Here is a tiny trained network, its code and every weight. The questions are about switching its units off for an input and a class, where a switched-off unit gives its printed mean instead of its output.

import numpy as np


def w(rows, s, z=0):
    codes = np.array(rows[::2]) - 128.0
    scale = np.full(codes.shape[1], s)
    scale[-1] = z or s
    return codes * scale


def norm(h):
    return h / np.sqrt((h * h).mean(-1, keepdims=True) + 1e-5)


def f(y):
    return np.maximum(y, 0)


def log_softmax(a):
    a = a - a.max(-1, keepdims=True)
    return a - np.log(np.exp(a).sum(-1, keepdims=True))


def net(x, mask):
    res = np.array(x, float).reshape(1, 4) / 4 @ E
    u = 0
    for l in range(4):
        y = f(norm(res) @ A[l][:, :-1].T + A[l][:, -1])
        res = res + np.where(mask[u : u + 6], y, B[l][:, -1]) @ B[l][:, :-1]
        u += 6
    return log_softmax(norm(res)[-1] @ U[:, :-1].T + U[:, -1])


A, B = {}, {}
E = w([
[254,68,159,204,112,142],'x0',
[154,115,197,62,100,125],'x1',
[85,82,135,144,53,224],'x2',
[157,126,45,98,88,106],'x3',
],0.0083)
A[0] = w([
[29,163,181,113,109,60,50],'L0N1',
[108,130,198,175,223,160,2],'L0N2',
[109,157,106,186,157,138,9],'L0N3',
[148,137,144,61,18,67,114],'L0N4',
[66,153,254,194,201,155,13],'L0N5',
[125,181,24,199,182,209,87],'L0N6',
],0.0089,0.0042)
B[0] = w([
[98,127,144,115,129,177,252],'L0N1',
[138,146,135,141,60,91,187],'L0N2',
[59,91,185,172,153,114,146],'L0N3',
[99,71,128,146,150,73,234],'L0N4',
[160,143,120,81,12,42,243],'L0N5',
[106,57,187,116,120,78,250],'L0N6',
],0.011,0.0037)
A[1] = w([
[168,146,135,150,145,150,61],'L1N1',
[135,148,140,150,173,89,108],'L1N2',
[126,135,149,152,137,147,12],'L1N3',
[113,135,59,181,141,137,57],'L1N4',
[156,253,164,151,172,73,6],'L1N5',
[167,129,167,43,124,145,79],'L1N6',
],0.013,0.0018)
B[1] = w([
[163,196,158,134,105,172,163],'L1N1',
[134,5,136,108,153,216,220],'L1N2',
[135,164,167,54,108,120,136],'L1N3',
[69,64,186,119,183,48,157],'L1N4',
[127,5,41,25,76,255,254],'L1N5',
[78,71,152,210,175,71,252],'L1N6',
],0.0079,0.0032)
A[2] = w([
[154,110,10,107,108,75,4],'L2N1',
[113,160,134,149,27,177,107],'L2N2',
[192,115,90,150,110,87,162],'L2N3',
[107,100,234,113,113,122,122],'L2N4',
[114,95,80,158,131,112,65],'L2N5',
[150,120,129,92,154,67,125],'L2N6',
],0.011,0.0035)
B[2] = w([
[136,140,147,26,41,104,174],'L2N1',
[164,126,30,46,76,166,194],'L2N2',
[157,249,158,142,95,121,198],'L2N3',
[98,85,2,204,161,95,253],'L2N4',
[89,126,134,102,135,89,160],'L2N5',
[108,63,44,152,94,146,178],'L2N6',
],0.0073,0.007)
A[3] = w([
[80,150,6,182,138,181,157],'L3N1',
[254,133,151,231,130,142,251],'L3N2',
[123,135,73,79,103,105,69],'L3N3',
[61,205,95,74,143,76,236],'L3N4',
[183,108,156,52,184,146,161],'L3N5',
[61,203,115,93,206,144,187],'L3N6',
],0.0091,0.0025)
B[3] = w([
[195,125,73,78,238,145,225],'L3N1',
[75,233,221,81,202,160,255],'L3N2',
[157,165,131,145,85,150,220],'L3N3',
[247,225,254,216,127,140,243],'L3N4',
[63,151,97,151,148,175,161],'L3N5',
[217,169,221,189,188,157,176],'L3N6',
],0.0084,0.0057)
U = w([
[159,196,204,133,170,174,247],'0',
[142,130,153,86,31,42,87],'1',
[131,69,67,94,139,209,201],'2',
[76,46,175,187,178,10,113],'3',
[137,130,86,160,160,102,4],'4',
],0.014,0.003)

Each question gives the input, the list of numbers given to net, and the class t.
The units are the neurons (one row each of A and B). Each row of codes is followed by its name. A weight is (code - 128) times the scale printed after its matrix; where a second scale follows, it is the last column's (A, B and U).
mask holds one flag per neuron, layer by layer. A switched-off neuron (its flag False) gives its mean, the last column of its row in B, instead of its output. The means were averaged over made-up inputs and are rounded, as every weight is.
A unit's drop is (log p(t) with every unit on - log p(t) with that unit switched off) / (log p(t) with every unit on - log p(t) with every unit switched off).
The circuit of an input: a set's keep is (log p(t) with only the set's units on - log p(t) with every unit switched off) / (log p(t) with every unit on - log p(t) with every unit switched off). Starting from the 12 units with the biggest drops (on a tie, the unit counted first), units are removed one at a time, each time the one whose removal leaves the highest keep (on an exact tie, the one counted first), for as long as the keep stays at least 0.8.
circuit, biggest first: the units of the circuit, biggest drop first
top k neurons: the k neurons with the biggest drops, biggest first
k most important neurons of layer l: the k neurons of layer l with the biggest drops, biggest first
input [-7,0,5,-1], class 0: circuit, biggest first => L3N4
input [5,1,-7,5], class 2: 3 most important neurons of layer 0 => L0N5; L0N6; L0N2
input [-2,-6,-1,7], class 1: 2 most important neurons of layer 2 => L2N1; L2N4
input [-6,-7,3,3], class 3: 2 most important neurons of layer 2 => L2N3; L2N2
input [-7,-8,4,4], class 3: top 2 neurons => L1N4; L0N6
input [1,7,-7,5], class 2: top 3 neurons => L1N2; L0N5; L0N6
input [-5,-6,1,2], class 3: top 3 neurons => L0N6; L2N3; L3N2
input [-3,-8,-4,-8], class 1: top 2 neurons => L0N5; L0N2
input [6,-1,4,3], class 0: circuit, biggest first => L3N2; L1N5
input [-8,-6,7,-5], class 0: top 3 neurons => L3N4; L1N5; L3N6
input [-1,5,-4,-4], class 3: top 2 neurons => L1N6; L0N1
input [2,8,-8,0], class 2: circuit, biggest first => L1N5; L0N6
input [4,3,-7,6], class 2: top 2 neurons => L1N2; L0N5
input [-2,7,-8,-1], class 2: top 2 neurons => L1N5; L0N6
input [-1,3,4,-2], class 2: 2 most important neurons of layer 3 => L3N1; L3N4
input [-7,1,-8,3], class 2: top 4 neurons => L1N5; L1N2; L2N3; L3N2
input [2,1,2,0], class 4: top neuron => L1N5
input [2,-5,-7,-5], class 2: top 2 neurons => L1N5; L1N2
input [6,-7,-3,8], class 1: 3 most important neurons of layer 2 => L2N1; L2N3; L2N4
input [-1,-4,4,6], class 1: 2 most important neurons of layer 1 => L1N6; L1N2
input [5,-5,-3,5], class 0: top 3 neurons => L2N3; L3N2; L0N4
input [5,6,4,-7], class 1: 3 most important neurons of layer 0 => L0N5; L0N2; L0N6
input [-8,-2,5,-3], class 0: 2 most important neurons of layer 3 => L3N4; L3N6
